How the items are linked:
ρ: Kib->Sop, Bib->Zat, Tol->Rar, Pas->Naz, Mib->Pek, Rup->Las, Muf->Par, Rak->Saz, Zat->Diz, Rim->Muv, Zuk->Poz, Geb->Koz, Lis->Tol, Mev->Tez, Sul->Geb, Zaz->Kur, Lam->Sur, Fad->Lun, Gog->Sud, Lun->Gok, Koz->Piv, Poz->Kib, Saz->Zir, Ler->Riv, Bop->Sir, Teg->Gog, Moz->Lis, Ver->Sul, Gik->Sak, Dat->Muf, Vun->Rig, Piv->Ver, Fof->Zun, Tez->Rak, Das->Zaz, Sur->Daz, Zun->Kab, Tuv->Ked, Pel->Lev, Fiv->Zuk, Lak->Tuv, Tif->Nim, Muv->Tam, Tis->Nas, Nas->Zad, Nom->Moz, Rif->Fov, Sir->Fad, Pek->Fof, Par->Gik, Las->Pas, Rig->Tis, Lan->Das, Voz->Lam, Tam->Ler, Naz->Sok, Fov->Lak, Riv->Rim, Gok->Bop, Daz->Vab, Sak->Dat, Diz->Pel, Sok->Rup, Kab->Mib, Kur->Vid, Zad->Vun, Vab->Voz, Nim->Teg, Sud->Tif, Zir->Mev, Vid->Lan, Sop->Fiv, Rar->Nom, Lev->Bib, Ked->Rif
ξ: Kib->Poz, Bib->Lev, Tol->Lis, Pas->Las, Mib->Kab, Rup->Sok, Muf->Dat, Rak->Tez, Zat->Bib, Rim->Riv, Zuk->Fiv, Geb->Sul, Lis->Moz, Mev->Zir, Sul->Ver, Zaz->Das, Lam->Voz, Fad->Sir, Gog->Teg, Lun->Fad, Koz->Geb, Poz->Zuk, Saz->Rak, Ler->Tam, Bop->Gok, Teg->Nim, Moz->Nom, Ver->Piv, Gik->Par, Dat->Sak, Vun->Zad, Piv->Koz, Fof->Pek, Tez->Mev, Das->Lan, Sur->Lam, Zun->Fof, Tuv->Lak, Pel->Diz, Fiv->Sop, Lak->Fov, Tif->Sud, Muv->Rim, Tis->Rig, Nas->Tis, Nom->Rar, Rif->Ked, Sir->Bop, Pek->Mib, Par->Muf, Las->Rup, Rig->Vun, Lan->Vid, Voz->Vab, Tam->Muv, Naz->Pas, Fov->Rif, Riv->Ler, Gok->Lun, Daz->Sur, Sak->Gik, Diz->Zat, Sok->Naz, Kab->Zun, Kur->Zaz, Zad->Nas, Vab->Daz, Nim->Tif, Sud->Gog, Zir->Saz, Vid->Kur, Sop->Kib, Rar->Tol, Lev->Pel, Ked->Tuv
λ: Kib->Vab, Bib->Mev, Tol->Diz, Mib->Das, Muf->Zuk, Rak->Fov, Zat->Tez, Zuk->Sur, Geb->Fad, Lis->Zat, Mev->Ked, Sul->Sir, Zaz->Zad, Lam->Naz, Gog->Sak, Koz->Lun, Poz->Daz, Saz->Lak, Teg->Gik, Moz->Bib, Ver->Bop, Gik->Kib, Dat->Fiv, Vun->Koz, Piv->Gok, Fof->Kur, Tez->Rif, Das->Nas, Sur->Sok, Zun->Vid, Tuv->Ler, Pel->Saz, Fiv->Lam, Lak->Tam, Tif->Muf, Tis->Ver, Nas->Sul, Nom->Lev, Rif->Rim, Pek->Zaz, Par->Poz, Rig->Piv, Lan->Tis, Voz->Pas, Fov->Muv, Daz->Rup, Sak->Sop, Diz->Rak, Kab->Lan, Kur->Vun, Zad->Geb, Vab->Las, Nim->Par, Sud->Dat, Zir->Tuv, Vid->Rig, Sop->Voz, Rar->Pel, Lev->Zir, Ked->Riv
α: Kib->Tis, Bib->Sak, Tol->Tif, Pas->Sir, Mib->Moz, Rup->Gok, Muf->Kur, Rak->Zuk, Zat->Dat, Rim->Naz, Zuk->Vun, Geb->Rif, Lis->Sud, Mev->Sop, Sul->Ked, Zaz->Zat, Lam->Geb, Fad->Rim, Gog->Mib, Lun->Muv, Koz->Fov, Poz->Rig, Saz->Poz, Ler->Las, Bop->Ler, Teg->Kab, Moz->Gog, Ver->Tuv, Gik->Lan, Dat->Zaz, Vun->Rak, Piv->Lak, Fof->Tol, Tez->Fiv, Das->Bib, Sur->Koz, Zun->Rar, Tuv->Vab, Pel->Par, Fiv->Zad, Lak->Daz, Tif->Fof, Muv->Sok, Tis->Zir, Nas->Mev, Nom->Teg, Rif->Lam, Sir->Riv, Pek->Lis, Par->Vid, Las->Bop, Rig->Saz, Lan->Lev, Voz->Sul, Tam->Rup, Naz->Fad, Fov->Sur, Riv->Pas, Gok->Tam, Daz->Piv, Sak->Das, Diz->Muf, Sok->Lun, Kab->Nom, Kur->Diz, Zad->Tez, Vab->Ver, Nim->Zun, Sud->Pek, Zir->Kib, Vid->Pel, Sop->Nas, Rar->Nim, Lev->Gik, Ked->Voz
φ: Kib->Fiv, Bib->Diz, Tol->Nom, Pas->Sok, Mib->Fof, Rup->Pas, Muf->Gik, Rak->Zir, Zat->Pel, Rim->Tam, Zuk->Kib, Geb->Piv, Lis->Rar, Mev->Rak, Sul->Koz, Zaz->Vid, Lam->Daz, Fad->Gok, Gog->Tif, Lun->Bop, Koz->Ver, Poz->Sop, Saz->Mev, Ler->Rim, Bop->Fad, Teg->Sud, Moz->Tol, Ver->Geb, Gik->Dat, Dat->Par, Vun->Tis, Piv->Sul, Fof->Kab, Tez->Saz, Das->Kur, Sur->Vab, Zun->Mib, Tuv->Rif, Pel->Bib, Fiv->Poz, Lak->Ked, Tif->Teg, Muv->Ler, Tis->Zad, Nas->Vun, Nom->Lis, Rif->Lak, Sir->Lun, Pek->Zun, Par->Sak, Las->Naz, Rig->Nas, Lan->Zaz, Voz->Sur, Tam->Riv, Naz->Rup, Fov->Tuv, Riv->Muv, Gok->Sir, Daz->Voz, Sak->Muf, Diz->Lev, Sok->Las, Kab->Pek, Kur->Lan, Zad->Rig, Vab->Lam, Nim->Gog, Sud->Nim, Zir->Tez, Vid->Das, Sop->Zuk, Rar->Moz, Lev->Zat, Ked->Fov
χ: Kib->Zir, Bib->Das, Tol->Fof, Pas->Riv, Mib->Gog, Rup->Tam, Muf->Diz, Rak->Vun, Zat->Zaz, Rim->Fad, Zuk->Rak, Geb->Lam, Lis->Pek, Mev->Nas, Sul->Voz, Zaz->Dat, Lam->Rif, Fad->Naz, Gog->Moz, Lun->Sok, Koz->Sur, Poz->Saz, Saz->Rig, Ler->Bop, Bop->Las, Teg->Nom, Moz->Mib, Ver->Vab, Gik->Lev, Dat->Zat, Vun->Zuk, Piv->Daz, Fof->Tif, Tez->Zad, Das->Sak, Sur->Fov, Zun->Nim, Tuv->Ver, Pel->Vid, Fiv->Tez, Lak->Piv, Tif->Tol, Muv->Lun, Tis->Kib, Nas->Sop, Nom->Kab, Rif->Geb, Sir->Pas, Pek->Sud, Par->Pel, Las->Ler, Rig->Poz, Lan->Gik, Voz->Ked, Tam->Gok, Naz->Rim, Fov->Koz, Riv->Sir, Gok->Rup, Daz->Lak, Sak->Bib, Diz->Kur, Sok->Muv, Kab->Teg, Kur->Muf, Zad->Fiv, Vab->Tuv, Nim->Rar, Sud->Lis, Zir->Tis, Vid->Par, Sop->Mev, Rar->Zun, Lev->Lan, Ked->Sul

The rows follow the links: the fewer symbols apart two items are, the more alike their rows tend to be.

Each row is also shifted at random along 5 hidden directions that mean nothing.

Rows in random order:
Each row is one item's numbers.
row 1: 485	-130	18	292	504	-48	-390	-435	-232	-619	-1040	12	34	86	439	985	-68	284	-30	-113	86	194	-459	495	-338	50
row 2: -70	-149	-9	-321	-17	-117	237	-198	312	140	95	99	105	-141	-606	-851	368	-284	-292	-237	-87	180	604	-576	-22	-289
row 3: -21	-144	69	244	355	16	-140	-107	-28	188	103	147	70	387	-98	198	-63	548	-87	-244	-157	107	91	-213	268	482
row 4: 23	311	173	73	-228	372	-235	138	-134	280	254	-143	96	173	366	643	-504	292	213	310	-88	-357	-254	262	-151	-486
row 5: -222	-76	218	-154	484	-172	-147	-587	-212	-242	-408	220	-111	447	-238	76	273	-235	-246	-501	557	382	-63	1	-149	261
row 6: -105	-280	-363	104	461	-120	164	734	443	-178	-188	252	-129	265	-240	-325	252	-377	380	-500	-53	77	-252	-190	-12	845
row 7: 190	-314	-362	90	-140	-147	37	-386	-152	-614	-759	-199	-212	36	394	284	-25	82	120	177	-144	255	13	-216	247	191
row 8: -288	-2	470	-221	185	86	-43	31	-226	-199	409	-20	-1	430	210	171	-230	-60	-195	-27	90	77	120	-146	-79	421
row 9: -30	383	-312	143	165	-196	96	187	-11	113	-233	-16	61	-33	-193	-130	76	0	342	-580	-1	282	-129	89	57	-227
row 10: -175	164	107	-139	-578	298	-266	-18	-70	735	355	-28	211	207	-200	-67	-395	277	121	4	90	-193	293	-229	-8	-616
row 11: 418	-6	126	467	314	-47	-113	5	-4	81	436	168	-9	-285	255	62	84	-120	-188	721	-319	-386	-432	626	-87	502
row 12: -305	110	-58	-473	-112	193	-94	-42	76	7	41	-2	16	-255	-126	-269	104	-310	50	117	-73	25	196	-119	-253	-500
row 13: -577	-239	233	-714	472	297	19	-251	-237	-354	332	-226	-151	786	-378	-834	147	-633	-293	-242	291	600	533	-690	-402	246
row 14: 541	144	-167	237	423	251	-61	344	125	457	634	-539	104	-255	18	-968	20	-535	-30	754	-672	68	49	-2	-482	-327
row 15: 386	-233	-467	398	-275	-215	-207	511	323	416	-212	13	150	-83	-344	-359	84	161	274	-35	-203	28	-227	-93	56	-223
row 16: -132	109	-353	273	14	-138	-248	40	-281	641	494	-171	-2	154	-374	-494	114	225	53	90	-308	554	-24	-67	375	303
row 17: 153	413	212	183	693	153	-172	-22	-142	-66	10	-46	114	438	242	287	-174	-199	129	-368	81	7	-376	197	-203	142
row 18: -33	-22	-38	-357	279	156	-44	-218	-124	-549	-269	-515	-26	-222	-187	-391	82	-156	-254	415	-494	570	298	-318	-392	-428
row 19: 35	-74	530	-11	-391	-36	-47	231	-7	146	244	-9	133	127	-138	95	-140	-5	-259	61	430	-111	-75	274	-344	-155
row 20: 101	-85	-29	-180	-20	97	160	-92	-35	-496	49	-256	-28	-433	225	78	-161	87	-304	385	-431	39	250	-123	-117	-109
row 21: -8	168	-34	17	-559	-55	-40	41	-433	142	463	-637	-151	-4	251	-379	-106	-220	-20	772	48	298	-38	48	106	-176
row 22: 193	-175	13	-124	223	-58	113	-182	133	-113	-126	343	-175	-242	148	184	278	-249	-92	176	48	-511	-108	292	6	453
row 23: -117	543	-229	144	208	-135	151	-280	-325	-73	-266	-202	-42	5	477	399	-208	3	253	-184	77	303	-296	266	277	-41
row 24: -164	100	-520	34	1153	393	-267	-48	387	-598	-653	353	22	-26	-196	324	105	323	291	-665	-509	370	-20	-179	-77	57
row 25: 153	370	-55	220	262	-309	-120	59	-176	117	120	256	-161	-51	97	358	222	-294	190	63	427	23	-969	1254	14	457
row 26: 291	-2	246	278	-408	-247	-103	-85	25	901	845	254	45	-374	-307	-391	139	16	-298	566	62	-378	-5	475	202	20
row 27: 28	8	165	93	462	-216	94	-82	183	-1	133	551	-12	-125	-86	95	169	76	-118	-127	44	-302	-148	481	129	849
row 28: -364	441	-110	-350	129	63	62	108	-400	-566	87	28	-291	63	577	529	-109	-770	424	67	518	-104	-672	738	-233	430
row 29: -438	-25	51	-621	-137	115	142	133	365	-271	-166	221	-8	-168	-381	-349	188	-373	-87	-268	72	-48	418	-209	-110	-193
row 30: -382	-103	5	-245	124	143	17	-580	-59	110	631	361	-165	166	-59	-166	147	-61	49	241	-90	-135	367	-129	606	416
row 31: -32	67	10	351	-382	-479	100	-184	-247	411	448	282	-170	52	72	156	23	344	39	206	247	-174	-153	329	525	575
row 32: -51	5	-110	-70	2	21	-331	-436	35	340	195	309	1	-354	-234	-66	155	-91	23	205	-51	-150	-137	320	127	-207
row 33: 227	-114	540	-117	-141	-96	369	-231	-67	73	267	27	30	233	235	-70	-66	-171	-248	5	419	-335	218	-129	122	211
row 34: 158	-291	136	-79	41	72	-406	-172	54	628	219	-148	16	373	-485	-599	175	-378	90	80	91	72	67	-89	-240	-196
row 35: -166	-113	36	-8	132	107	257	410	364	-304	177	211	103	-267	-216	-222	119	35	-332	-67	-311	-93	225	-218	-40	228
row 36: 0	96	-69	219	-134	-156	455	387	114	236	256	128	102	30	-35	-147	-88	232	202	-404	94	-194	-34	-102	546	348
row 37: -100	-162	42	-468	-351	77	187	-93	98	-696	-563	71	0	-321	194	267	-38	101	-138	22	-205	-155	363	-415	-96	-405
row 38: 144	-391	-79	228	568	321	-230	241	271	-165	-335	-6	162	538	-39	99	-157	459	248	-276	-348	113	191	-609	-76	131
row 39: 581	-187	204	432	-140	-193	-157	-35	102	244	-295	136	164	33	8	300	-75	393	-157	72	150	-152	-284	372	-122	-7
row 40: -110	314	-201	270	-221	-99	-215	-202	-355	714	800	-58	-173	174	190	-132	29	-216	359	440	242	-75	-318	517	399	278
row 41: -24	239	7	121	295	-129	-243	-533	-138	28	-160	435	-96	-318	-24	616	148	135	-187	-44	57	-81	-391	746	169	15
row 42: 312	-237	272	69	-109	82	150	-315	-159	0	-58	-416	56	209	187	-193	-253	224	-124	179	-150	37	533	-768	49	-258
row 43: -289	543	-138	248	369	269	-152	602	306	337	274	277	157	-330	-415	43	-64	390	45	-232	-371	-63	-211	295	-115	-286
row 44: 69	-72	24	-57	-225	-63	22	242	278	14	-55	-42	177	-563	-305	-275	37	192	-367	165	-293	-139	197	-32	-270	-359
row 45: 230	35	-168	538	-341	-338	-56	-257	-349	414	149	-223	-41	-92	300	359	-236	635	112	363	-118	-199	-226	338	490	152
row 46: -563	372	-236	-104	541	525	38	457	343	-252	-21	236	147	36	-150	148	-39	30	373	-332	-431	36	66	-178	-46	-43
row 47: 436	-52	265	-290	-176	14	73	-447	-145	67	-194	-492	84	255	40	-480	22	-359	-276	149	239	269	323	-269	-432	-664
row 48: -566	231	-249	-9	176	37	126	275	-145	-685	-143	36	-92	174	77	184	-47	369	134	-342	-134	309	-37	-111	259	421
row 49: 37	-90	221	-136	-119	298	51	14	-218	-554	-291	-103	-127	183	616	792	-296	-92	95	147	170	-254	-291	41	-282	-20
row 50: 97	-181	-28	-117	204	61	-56	24	398	99	-17	484	-61	-191	-288	-312	387	-209	45	41	-13	-235	-120	212	4	160
row 51: -240	62	91	0	-700	-381	323	67	-294	-220	-96	-17	-176	-249	217	464	-161	317	-111	7	274	-78	-52	13	319	116
row 52: 145	404	491	144	121	-234	105	-175	-52	-356	-600	500	134	94	368	1149	-95	24	66	-767	709	-454	-522	772	-57	48
row 53: 593	-100	-207	527	-311	-402	-48	264	115	522	-121	-120	111	-142	-170	-352	174	77	5	292	-25	50	-373	283	-65	89
row 54: 739	-492	289	425	-459	-243	-165	-253	-76	145	-189	-168	10	-24	222	218	-185	399	-398	462	-5	-225	-3	37	32	-92
row 55: -310	57	-98	-70	-541	-52	210	440	96	-58	189	-69	-24	70	35	-114	-10	-98	271	-1	142	-229	92	-263	174	214
row 56: 308	-553	90	-71	49	-22	-169	-124	189	-243	-712	92	84	252	-268	-153	209	-44	-97	-408	227	124	188	-452	-348	-259
row 57: -107	-34	221	-55	423	399	-28	1205	550	175	245	-3	172	383	-365	-631	144	-716	353	-299	47	-117	-262	-35	-876	228
row 58: 109	-60	-317	-214	-245	168	-15	336	75	-197	-249	-592	-26	1	-86	-694	50	-713	179	285	2	294	-211	-137	-657	-254
row 59: 314	-255	279	86	-620	157	-79	114	83	-161	-363	-362	160	-80	301	553	-414	384	-51	149	23	-396	-9	-405	-186	-427
row 60: 297	175	-298	60	-167	-388	213	1	16	-407	-875	-51	117	-242	134	373	54	106	29	-565	192	105	-167	18	-12	-417
row 61: 39	232	-48	286	-932	-370	-16	285	-84	360	145	-93	132	-409	94	364	-344	485	72	289	209	-214	-257	388	150	-435
row 62: -53	276	103	82	308	75	335	-327	-66	-142	191	405	-121	-205	390	481	-160	191	-92	-26	-197	-344	174	64	479	120
row 63: -304	-141	331	73	152	240	168	758	276	117	366	204	204	434	-387	-83	43	231	-67	-440	75	9	215	-469	-125	427
row 64: -117	19	-487	53	-200	222	76	286	83	-363	-498	-360	41	-183	11	307	-269	494	226	-220	-362	200	243	-634	187	-355
row 65: 254	-488	-200	-142	347	-122	-213	-490	54	-151	-61	-348	-11	-54	-414	-811	307	-5	-312	399	-432	618	546	-522	-37	-173
row 66: 110	130	-338	101	382	-137	-195	342	82	50	-71	180	-59	108	46	-59	194	-563	508	-244	307	88	-683	727	-209	281
row 67: -225	-73	-41	-114	-177	403	142	221	153	218	539	-115	128	-129	-106	-402	-165	193	7	268	-646	-236	430	-470	146	-108
row 68: -223	31	134	-198	663	191	-339	-751	-343	-519	-409	366	-141	639	309	886	111	-52	81	-569	381	152	-183	162	56	333
row 69: -381	95	-119	-201	-381	-21	87	343	146	-218	-182	57	-20	-127	-72	15	-9	-291	258	-279	429	3	-57	-49	-120	9
row 70: 60	-442	35	-58	326	109	-79	-19	334	-325	-739	333	-40	385	-86	337	81	284	111	-674	122	-30	142	-597	-19	185
row 71: 6	455	-170	284	-392	-137	198	-114	-143	93	192	-77	-84	-63	485	485	-263	498	194	6	9	-94	21	157	675	105
row 72: 12	41	-246	-279	-176	-329	-6	247	-194	-274	-196	-529	-77	-121	-28	-337	-13	-590	-23	346	216	526	-304	258	-473	-120
row 73: 66	-30	55	-233	501	-36	408	-133	96	-620	-400	404	-17	-216	205	164	292	-242	-167	-308	41	-146	24	26	-36	256
row 74: -204	491	73	-138	-22	-21	165	-504	-24	271	55	223	50	-305	-174	-30	103	98	-55	-327	39	-99	253	93	298	-541
row 75: -516	244	223	-159	186	92	-178	-134	-34	22	-131	115	154	300	-180	445	-152	334	-245	-546	234	333	94	-23	-112	-366

Some items, each with its row:
Mib row 25
Dat row 24
Vab row 44
Ver row 61
Ler row 57
Zaz row 40
Teg row 26
Zun row 31
Lan row 15
Kur row 7
Naz row 46
Tuv row 19
Rif row 13
Koz row 48
Tam row 59
Muf row 30
Las row 29
Fof row 45
Sop row 74
Rak row 42
Vun row 71
Par row 22
Fov row 8
Sir row 58
Voz row 43

Row, symbols taken left to right, then the row they reach:
row 72 ρ ρ ρ χ: row 35
row 63 ξ ξ α: row 18
row 75 α ρ ρ: row 20
row 50 λ ρ χ: row 47
row 16 φ χ ρ ξ: row 27
row 62 ξ χ α: row 14
row 28 α ξ α: row 12
row 10 φ φ χ: row 69
row 38 φ χ ξ α: row 70
row 67 α α χ: row 64
row 3 φ λ: row 56
row 34 ρ ρ φ λ: row 52
row 33 α α: row 36
row 60 α χ φ: row 23
row 2 φ χ ρ ξ: row 17
row 6 λ φ: row 9
row 11 φ χ α α: row 53

